Here is a tiny trained network, its code and every weight. The questions are about switching its units off for an input and a target symbol, where a switched-off unit gives its printed mean instead of its output.

import numpy as np


def w(rows, s, z=0):
    codes = np.array(rows[::2]) - 128.0
    scale = np.full(codes.shape[1], s)
    scale[-1] = z or s
    return codes * scale


def norm(h):
    return h / np.sqrt((h * h).mean(-1, keepdims=True) + 1e-5)


def f(y):
    return y / 2 * (1 + np.tanh(0.7978845608 * (y + 0.044715 * y**3)))


def softmax(a):
    e = np.exp(a - a.max(-1, keepdims=True))
    return e / e.sum(-1, keepdims=True)


def log_softmax(a):
    a = a - a.max(-1, keepdims=True)
    return a - np.log(np.exp(a).sum(-1, keepdims=True))


def net(x, mask):
    ids = ['βδεζηθμξτφψ'.index(c) for c in x.split()]
    T = len(ids)
    res = E[ids] + P[:T]
    u = 0
    for l in range(2):
        q, k, v = (norm(res) @ M[l].T for M in (Q, K, V))
        z = softmax(np.where(np.tri(T) > 0, q @ k.T / 2**0.5, -1e9)) @ v
        res = res + np.where(mask[u], z, O[l][:, -1]) @ O[l][:, :-1]
        u += 1
        y = f(norm(res) @ A[l][:, :-1].T + A[l][:, -1])
        res = res + np.where(mask[u : u + 16], y, B[l][:, -1]) @ B[l][:, :-1]
        u += 16
    return log_softmax(norm(res)[-1] @ U[:, :-1].T + U[:, -1])


Q, K, V, O, A, B = {}, {}, {}, {}, {}, {}
E = w([
[173,169,204],'β',
[109,163,143],'δ',
[207,141,57],'ε',
[119,5,143],'ζ',
[154,163,164],'η',
[91,225,130],'θ',
[107,144,129],'μ',
[226,162,41],'ξ',
[157,167,171],'τ',
[74,225,147],'φ',
[187,73,126],'ψ',
],0.012)
P = w([
[25,189,238],'0',
[200,121,78],'1',
[91,65,218],'2',
[139,134,72],'3',
[120,74,240],'4',
[127,106,44],'5',
[158,253,151],'6',
],0.0065)
Q[0] = w([
[158,78,149],'0.h0',
[177,6,97],'0.h0',
],0.02)
K[0] = w([
[72,117,98],'0.h0',
[56,71,7],'0.h0',
],0.018)
V[0] = w([
[33,80,3],'0.h0',
[127,129,83],'0.h0',
],0.0036)
O[0] = w([
[187,137,2,5],'0.h0',
[135,145,97,100],'0.h0',
],0.0038,0.0031)
A[0] = w([
[175,255,43,133],'0.n0',
[122,126,86,144],'0.n1',
[78,163,13,94],'0.n2',
[129,128,147,91],'0.n3',
[126,108,37,54],'0.n4',
[117,135,118,99],'0.n5',
[108,123,92,130],'0.n6',
[132,142,115,156],'0.n7',
[175,70,112,66],'0.n8',
[116,153,108,57],'0.n9',
[149,142,78,135],'0.n10',
[96,77,161,41],'0.n11',
[140,135,153,117],'0.n12',
[120,192,116,2],'0.n13',
[169,180,105,182],'0.n14',
[177,92,151,36],'0.n15',
],0.012,0.0038)
B[0] = w([
[8,227,185,254],'0.n0',
[147,67,159,130],'0.n1',
[84,201,95,175],'0.n2',
[125,146,113,129],'0.n3',
[172,74,81,147],'0.n4',
[114,134,141,119],'0.n5',
[131,80,155,124],'0.n6',
[122,125,131,139],'0.n7',
[143,150,214,136],'0.n8',
[109,146,154,117],'0.n9',
[170,50,168,143],'0.n10',
[197,155,157,141],'0.n11',
[121,136,96,147],'0.n12',
[112,203,147,134],'0.n13',
[168,130,104,190],'0.n14',
[49,161,125,127],'0.n15',
],0.015,0.0056)
Q[1] = w([
[140,124,3],'1.h0',
[160,170,8],'1.h0',
],0.034)
K[1] = w([
[153,144,233],'1.h0',
[118,173,251],'1.h0',
],0.029)
V[1] = w([
[99,45,151],'1.h0',
[255,203,161],'1.h0',
],0.021)
O[1] = w([
[153,123,9,2],'1.h0',
[171,241,238,182],'1.h0',
],0.014,0.0074)
A[1] = w([
[217,105,105,177],'1.n0',
[159,120,42,117],'1.n1',
[162,182,150,124],'1.n2',
[60,62,81,68],'1.n3',
[119,175,145,121],'1.n4',
[87,212,34,92],'1.n5',
[150,240,92,127],'1.n6',
[114,214,163,119],'1.n7',
[157,85,104,90],'1.n8',
[150,143,138,125],'1.n9',
[216,207,128,141],'1.n10',
[123,103,144,130],'1.n11',
[172,112,221,120],'1.n12',
[252,32,133,3],'1.n13',
[39,100,79,102],'1.n14',
[231,113,178,133],'1.n15',
],0.014,0.0074)
B[1] = w([
[162,187,137,138],'1.n0',
[97,220,111,141],'1.n1',
[116,89,136,180],'1.n2',
[122,64,201,149],'1.n3',
[95,122,111,182],'1.n4',
[175,185,178,148],'1.n5',
[86,143,67,186],'1.n6',
[30,125,94,254],'1.n7',
[107,113,116,123],'1.n8',
[139,115,131,136],'1.n9',
[124,59,97,186],'1.n10',
[123,123,111,137],'1.n11',
[186,112,82,212],'1.n12',
[212,11,112,132],'1.n13',
[197,54,105,162],'1.n14',
[255,132,130,162],'1.n15',
],0.029,0.0085)
U = w([
[136,222,226,49],'β',
[125,117,107,76],'δ',
[157,147,102,137],'ε',
[143,245,82,122],'ζ',
[98,108,165,121],'η',
[144,134,93,202],'θ',
[116,3,154,37],'μ',
[133,142,150,177],'ξ',
[125,139,192,76],'τ',
[121,146,101,255],'φ',
[117,107,6,137],'ψ',
],0.019,0.0061)

Each question gives the input, a string of symbols that net reads in full, and the target symbol t.
The units are the heads (2 rows each of Q, K, V and O) and the neurons (one row each of A and B). Each row of codes is followed by its name. A weight is (code - 128) times the scale printed after its matrix; where a second scale follows, it is the last column's (O, A, B and U).
mask holds one flag per unit, layer by layer, with each layer's heads first. A switched-off unit (its flag False) gives its mean, the last column of its rows in O or B, instead of its output. The means were averaged over made-up inputs and are rounded, as every weight is.
A unit's drop is (log p(t) with every unit on - log p(t) with that unit switched off) / (log p(t) with every unit on - log p(t) with every unit switched off).
The circuit of an input: a set's keep is (log p(t) with only the set's units on - log p(t) with every unit switched off) / (log p(t) with every unit on - log p(t) with every unit switched off). Starting from the 12 units with the biggest drops (on a tie, the unit counted first), units are removed one at a time, each time the one whose removal leaves the highest keep (on an exact tie, the one counted first), for as long as the keep stays at least 0.8.
circuit, biggest first: the units of the circuit, biggest drop first
unit that matters most: the unit with the biggest drop
top k neurons: the k neurons with the biggest drops, biggest first
k most important neurons of layer l: the k neurons of layer l with the biggest drops, biggest first
input τ β β, target β: circuit, biggest first : [1.h0, 0.n0]
input μ ζ τ, target ζ: unit that matters most : 0.n0
input φ μ μ μ β, target μ: top 2 neurons : [0.n0, 0.n2]
input δ τ τ μ δ, target μ: top 2 neurons : [0.n14, 0.n8]
input μ β τ β μ ζ β, target ζ: top 2 neurons : [0.n2, 0.n0]
input β β ε β φ ζ μ, target ζ: top 3 neurons : [0.n0, 0.n2, 0.n4]
input μ ζ η ψ δ, target ψ: top 4 neurons : [0.n8, 0.n0, 1.n10, 0.n4]
input μ ζ η μ ε, target μ: top 3 neurons : [0.n8, 0.n11, 0.n14]
input ξ τ β η, target ψ: top 3 neurons : [0.n0, 0.n8, 0.n10]
input β ψ μ μ μ μ ξ, target μ: top 3 neurons : [0.n8, 0.n0, 0.n2]
input ζ φ μ μ ξ β μ, target β: top 2 neurons : [0.n0, 0.n8]
input τ μ ζ β β, target β: top 3 neurons : [0.n8, 0.n12, 0.n10]
input μ ζ μ ψ ζ μ φ, target μ: top 2 neurons : [0.n8, 0.n2]
input β ψ β μ μ μ μ, target μ: unit that matters most : 0.n2
input ζ τ ζ μ μ β θ, target β: top 4 neurons : [0.n0, 0.n8, 0.n12, 0.n13]
input μ μ ψ δ ψ ζ η, target ζ: 4 most important neurons of layer 0 : [0.n0, 0.n4, 0.n2, 0.n14]
input τ β ψ β β η, target ψ: circuit, biggest first : [0.h0, 0.n0, 1.h0, 0.n2]
input ζ ζ β, target ζ: 3 most important neurons of layer 0 : [0.n0, 0.n15, 0.n14]
input ζ β η, target β: 2 most important neurons of layer 0 : [0.n11, 0.n0]
input η ψ ζ, target ψ: circuit, biggest first : [1.h0]
input μ η φ μ θ, target μ: 2 most important neurons of layer 0 : [0.n2, 0.n11]
input β ψ μ, target ψ: 2 most important neurons of layer 0 : [0.n8, 0.n0]
input μ ξ μ μ μ β ε, target β: 2 most important neurons of layer 0 : [0.n0, 0.n8]
input μ μ ξ μ θ ζ δ, target ζ: 2 most important neurons of layer 0 : [0.n0, 0.n14]
